After every row comes one of two labels: whether the row has a hidden trait. Each part has its own trait and labels.
In the rows, zero is written as 128.
[131 165  81 142 167 113 155 108 120 133  86 117 105 176 236 245  96 180
 194 114] | [47]
[154 160 141 132 155  84 157  99 110 123 150 179 138 110 217 255 102 166
 161 154] | [53]
[128 141 133 138 131 128 131 126 136 126 109 109 137 130 171 152 118 136
 129 116] | [47]
[131 150 124 135 166 109 140 106 156 119 168 137 134 142 172 175 121 140
  92 134] | [53]
[142 146 134 130 147 121 140 107 119 115 139 145 126 119 166 183 123 129
 137 143] | [53]
[119 133  41 135 125 121 180 117  83 168 166 144 147 160  81 147 158 137
 149 134] | [53]
[140 149 121 144 155  92 144 131 113 132 108 133 121 137 187 180 117 150
 149 120] | [53]
[124 121 156  94 121 156 117  99 173  87 192 128 149  97  99 103 121  91
  79 167] | [53]
[136 145 116 136 137 139 133 128 134 168  77 148 104 113 125 103 147 129
 153 132] | [53]
[124 144 122 143 161 104 132 135 144 103 107  99 127 149 163 193 110 159
 142 118] | [47]
[131 135 126 133 120 108 143 143 134 116 116 122 186 133 112 157 128 131
 124 107] | [53]
[144 142 134 136 151  86 140 119 176 105 157 138 100 151 182 197 108 184
  92 136] | [53]
[132 137 130 138 133 125 131 135 143 134 105 134 110 109 140 152 130 143
 123 128] | [53]
[154 156 102 151 165 118 161 106 146 102 135 151  73 140 199 220 151 212
  79 151] | [53]
[128 131 127 132 137 103 133 145 130 119 119 124 115 142 151 158 121 157
 121 116] | [47]
[125 133 124  92 203  60 142 138 149  94 122 175 134 114 150 230 129 139
 131 116] | [53]
[134 123 163 124 139 100 125 119 175  85 124 117 132 139 202 225  87 157
  99 116] | [47]
[114 137 116  93 135 122 138 136 135 134  79 133 208 105  97 151 135  98
 154 112] | [53]
[133 120 130 100 110 122 127 123 151  79 116 148 120 148  92 224  98 156
 135 100] | [47]
[128 143 108 131 141 132 134 117 122 133 110 109 114 152 181 145 112 159
 155 118] | [47]
[143 152 138 143 157  80 141 120 107 117 123 131 109 138 226 229  97 174
 165 127] | [47]
[130 161 122 127 188 126 138  81 138 138 124 163  70 123 254 255  97 176
 139 133] | [53]
[129 139 126 140 141 138 133 122 143 122 136 128 123 123 112 113 147 121
 125 153] | [47]
[142 159 138 152 165 129 153 100 192 130 196 171 169 125 160 148 158  69
  39 146] | [53]
[129 145 101 140 142 122 147 128  96 144 115 118 142 137 138  56 142 125
 173 130] | [47]
[146 145 159 148 150  59 154 138 153  81 150 159 180 128 182 229 114 149
  74 110] | [53]
[118 138 108 129 131 117 139 144 158 130 113 119 141 143 132 148 124 171
 109 106] | [53]
[131 127 121 128 120 117 130 125 125 124 108 119 110 154 166 161 107 152
 151 111] | [47]
[142 158 121 126 151 133 141 101 120 145 140 153 146 132 176 162 112 112
 161 145] | [53]
[109 119 139  81 131  74 124 149 162 139 113 180 200 127  95 192  87 112
 122 108] | [53]
[139 155  88 132 135  85 156 126 118 126 127 106 182 184 152 179 120 162
 149  95] | [53]
[133 134 136 126 152  76 141 135 184  63 136 137 106 134 180 255 112 207
  79 123] | [53]
[128 144 122 134 151 119 136 118 129 140 140 121 128 135 157 133 122 134
 130 141] | [53]
[136 155 137 143 172  83 141 113 129 114 145 142 121 140 203 202 109 157
 139 140] | [53]
[129 146 120 119 163  90 137 112 127  99 149 140 122 114 144 198 126 151
 142 153] | [53]
[138 186  86 139 140 149 178  81  65 204 115 138 234 120 188 180 128  79
 209 132] | [53]
[153 165 171 104 171  98 124 112 188 130  97 177 111 100 201 226  91 159
  87 138] | [53]
[131 149 107 123 155 105 159 116 112 125 142 137 121 145 149 168 138 139
 142 143] | [53]
[130 162 115 126 156 114 152 104 125 132 124 125 157 129 199 212 107 144
 155 134] | [53]
[138 145 125 146 150 102 142 127 124 123 124 123 100 130 169 166 131 163
 123 143] | [47]
[126 133 121 117 137 108 128 131 131 115 112 132 144 127 136 172 116 132
 150 115] | [53]
[119 142 116 132 146 131 133 116 140 129 129 114 147 123 106 122 144 116
 134 145] | [47]
[132 150 140 136 155  97 127 113 138 113 141 129 101 145 213 214  95 174
 121 135] | [53]
[124 146 141 118 158 134 130  96 171  93 155 129 106 114 178 184 111 138
  97 157] | [53]
[129 140 117 131 149 111 138 111 117 123 148 132 122 135 144 166 124 128
 155 150] | [53]
[126 131 105 118 163  90 141 122 117 131 146 172 120 127 120 195 134 146
 138 156] | [53]
[137 135 146 133 143  99 137 140 125 123 129 144 143 119 154 168 127 133
 117 126] | [53]
[147 137 131 128 142 108 136 123 123 119 123 165 113 129 183 186 115 143
 146 130] | [53]
[138 133 128 134 126  85 148 146 103 123 120 113 136 157 184 178 100 164
 138  97] | [47]
[125 148  95 145 155 105 147 126 132 147  98 101 136 165 174 181 121 154
 156 105] | [47]
[121 140 127 125 142 124 130 128 132 125 119 114 148 125 145 151 119 132
 151 131] | [47]
[133 126 142 131 145  91 133 133 157  88 139 138 104 138 170 200 120 159
 100 123] | [47]
[125 140  96 125 142 107 147 119 106 139 138 124 145 148 162 169 126 148
 152 120] | [47]
[146 127 144 120 119  97 134 129 120 123 117 150 118 130 169 225  96 175
 141 115] | [53]
[117 173  99 141 170 132 150 104 173 159 165 111 162 134 144 134 133 132
  94 149] | [53]
[148 142 159 121 123 128 127 117 202 120  85 115 175 132 188 164  82 135
  97 105] | [53]
[128 150 119 123 142 114 136 118 122 139 105 115 156 138 155 151 103 145
 172 117] | [53]
[128 143 138 134 125 118 134 116 179 108 127 111 143 141 171 193  88 155
  94 125] | [47]
[133 129 126 129 147  95 133 127 113 121 134 140 102 148 183 190 102 154
 147 119] | [53]
[139 150 136 130 154  94 137 122 159 133 166 151 145 108 142 148 127 137
  90 144] | [53]
[139 142 129 129 138 101 136 130 126 117  91 124 124 143 194 213 102 169
 158 111] | [47]
[125 146  97 120 120 134 139 118 111 207  96 128 210 146 111 121 108  91
 190 113] | [53]
[132 155 125 148 155 109 137 110 151 110 126  90 135 161 217 187  95 156
 134 122] | [47]
[117 150  90  89 140 124 137 101 151 128 101 113 114 161 147 239  86 206
 182 127] | [53]
[130 162  65 160 161 129 151 116  87 195  67 125  93 158 176 155 126 158
 216 121] | [53]
[118 117 122 108 140  98 122 142 231  88 113 121 113 176  90 184 112 180
  48 106] | [53]
[144 192 121 168 119 155 147  92 204 156  73  87 199 167 164 210  79 171
 140 124] | [53]
[102 125  86 119 125 186 122 132 169 158 109 115 163 139   1   3 181  56
 104 127] | [53]
[135 132 122 149 132 104 141 144  91 150  98 138 140 140 155 142 129 133
 164 110] | [47]
[134 169 109 157 170 108 150 104 131 135 110  99 124 147 205 193 115 165
 151 140] | [53]
[141 165 111 153 148 138 152  96 155 149 146 107 106 163 167 182 107 156
 120 149] | [53]
[129 148 111 126 142 109 138 117 132 123 101 115 124 154 200 255  93 174
 169 118] | [47]
[130 144 120 132 158 129 135 117 131 127 119 124 100 132 182 159 121 152
 142 138] | [53]
[134 141 141 133 141 107 128 127 132 101 107 144 119 117 147 203 122 150
 148 136] | [47]
[124 132 133 119 148 103 130 134 122 113 114 132 128 110 162 183 121 150
 151 129] | [53]
[131 147 131 127 151 103 134 110 130 112 137 111 128 146 203 224  93 139
 148 123] | [47]
[176 116 129 110 104  79 146 134  85 119  96 250 100 147 172 255 103 149
 162  97] | [53]
[139 150 125 136 146  73 144 133 134 123 112 136 154 142 160 183 115 162
 136 126] | [53]
[132 166  92 122 179 125 143  89 135 160 114 124  75 154 212 184 107 169
 162 149] | [53]
[124 130 126 115 138  97 126 134 141 134 113 152 168 117 105 179 125 129
 144 128] | [53]
[165 143 133 132 118  47 163 172 146 122 119 127 202 167 132 189 106 183
  92  73] | [53]
[129 137 127 129 142  98 132 145 160 114 111 123 121 139 142 168 117 162
 108 118] | [53]
[129 137 107 131 122 112 137 132 105 149 116 117 147 157 146 147 118 139
 150 103] | [47]
[143 168 118 155 179  87 156  95 140 106 131 124  86 158 243 217 107 191
 136 135] | [53]
[125 146 157 137 143 114 124 120 170 121  99 149 133 108 179 202 101 147
 118 138] | [53]
[131 143 143 131 139 103 130 123 154 112 119 121 127 136 171 151 103 154
 126 120] | [47]
[ 85 146  82 110 125 148 136 134 208 145 115  51 169 156 105 137 113 188
  23 106] | [53]
[122 147 113 137 145 120 140 109 142 136 149 118 150 137 134 144 127 131
 117 132] | [53]
[144 164 112 144 144 139 147 108 160 125 109 105 142 153 194 183 108 155
 126 117] | [47]
[130 105 140  98 117 114 120 133 129 112 164 145 113 132 140 151 114 127
  98 118] | [53]
